Below is a small trained network, with its code and all its weights. Each question gives an input and a class and asks what happens when units are switched off, that is, made to give their printed mean instead of their output.

import numpy as np


def w(rows, s, z=0):
    codes = np.array(rows[::2]) - 128.0
    scale = np.full(codes.shape[1], s)
    scale[-1] = z or s
    return codes * scale


def f(y):
    return np.maximum(y, 0)


def log_softmax(a):
    a = a - a.max(-1, keepdims=True)
    return a - np.log(np.exp(a).sum(-1, keepdims=True))


def net(x, mask):
    res = np.array(x, float).reshape(1, 5) / 4 @ E
    y = f(res @ A[0][:, :-1].T + A[0][:, -1])
    res = res + np.where(mask, y, B[0][:, -1]) @ B[0][:, :-1]
    return log_softmax(res[-1] @ U[:, :-1].T + U[:, -1])


A, B = {}, {}
E = w([
[35,248,107,32,69,200,153,214,39,22],'x0',
[109,44,173,55,196,208,128,62,34,238],'x1',
[125,202,2,18,245,244,14,219,226,232],'x2',
[29,100,182,54,48,22,29,66,116,224],'x3',
[242,125,40,43,249,57,41,25,231,34],'x4',
],0.0043)
A[0] = w([
[92,164,212,186,29,180,236,190,23,59,157],'n0',
[186,26,210,221,50,21,139,32,192,121,164],'n1',
[59,146,214,105,27,10,101,45,106,27,156],'n2',
[94,103,218,199,17,120,233,158,53,80,246],'n3',
[19,219,128,121,33,190,173,234,61,98,237],'n4',
[188,30,134,128,207,95,73,32,151,206,253],'n5',
[94,19,240,119,71,87,150,38,44,193,230],'n6',
[239,219,15,84,253,188,39,140,236,67,233],'n7',
],0.0044,0.004)
B[0] = w([
[32,221,226,224,23,219,238,208,10,9,207],'n0',
[241,41,222,238,102,21,136,39,238,173,205],'n1',
[140,207,173,74,101,11,35,18,130,28,191],'n2',
[142,187,239,238,51,79,214,132,79,18,223],'n3',
[6,240,70,119,17,227,100,228,70,122,217],'n4',
[210,16,110,74,245,185,139,55,182,214,230],'n5',
[93,71,240,165,191,78,56,23,36,215,214],'n6',
[244,28,3,3,240,239,211,224,252,19,254],'n7',
],0.0043,0.0097)
U = w([
[254,24,9,7,248,210,248,148,252,9,193],'0',
[27,33,198,13,210,223,17,24,12,249,220],'1',
[46,246,184,97,28,8,27,31,70,9,1],'2',
[20,222,200,235,16,242,251,236,6,59,53],'3',
[236,15,232,254,110,10,132,25,205,190,43],'4',
[18,223,8,25,55,216,13,249,246,221,234],'5',
],0.0042,0.0027)

Each question gives the input, the list of numbers given to net, and the class t.
The units are the neurons (one row each of A and B). Each row of codes is followed by its name. A weight is (code - 128) times the scale printed after its matrix; where a second scale follows, it is the last column's (A, B and U).
mask holds one flag per neuron, in row order. A switched-off neuron (its flag False) gives its mean, the last column of its row in B, instead of its output. The means were averaged over made-up inputs and are rounded, as every weight is.
A unit's drop is (log p(t) with every unit on - log p(t) with that unit switched off) / (log p(t) with every unit on - log p(t) with every unit switched off).
The circuit of an input: a set's keep is (log p(t) with only the set's units on - log p(t) with every unit switched off) / (log p(t) with every unit on - log p(t) with every unit switched off). Starting from all 8 units, units are removed one at a time, each time the one whose removal leaves the highest keep (on an exact tie, the one counted first), for as long as the keep stays at least 0.8.
circuit, biggest first: the units of the circuit, biggest drop first
k most important neurons: the k neurons with the biggest drops, biggest first
drop when u is switched off: that unit's drop, to one decimal
input [1,3,7,5,1], class 0: most important neuron : [n7]
input [-4,-8,-8,4,-7], class 2: 2 most important neurons : [n2 n1]
input [0,3,-2,6,-3], class 2: circuit, biggest first : [n7 n2]
input [-3,4,-8,-8,7], class 4: 2 most important neurons : [n1 n7]
input [3,5,-4,8,-3], class 2: circuit, biggest first : [n2 n7]
input [-5,-5,-5,8,-8], class 2: 2 most important neurons : [n2 n0]
input [-3,6,-3,8,-7], class 4: 3 most important neurons : [n1 n3 n6]
input [1,-1,-8,-5,7], class 4: circuit, biggest first : [n1 n7]
input [-1,-4,-5,5,-3], class 2: 4 most important neurons : [n2 n5 n7 n0]
input [7,-8,8,5,6], class 0: drop when n1 is switched off : 0.0
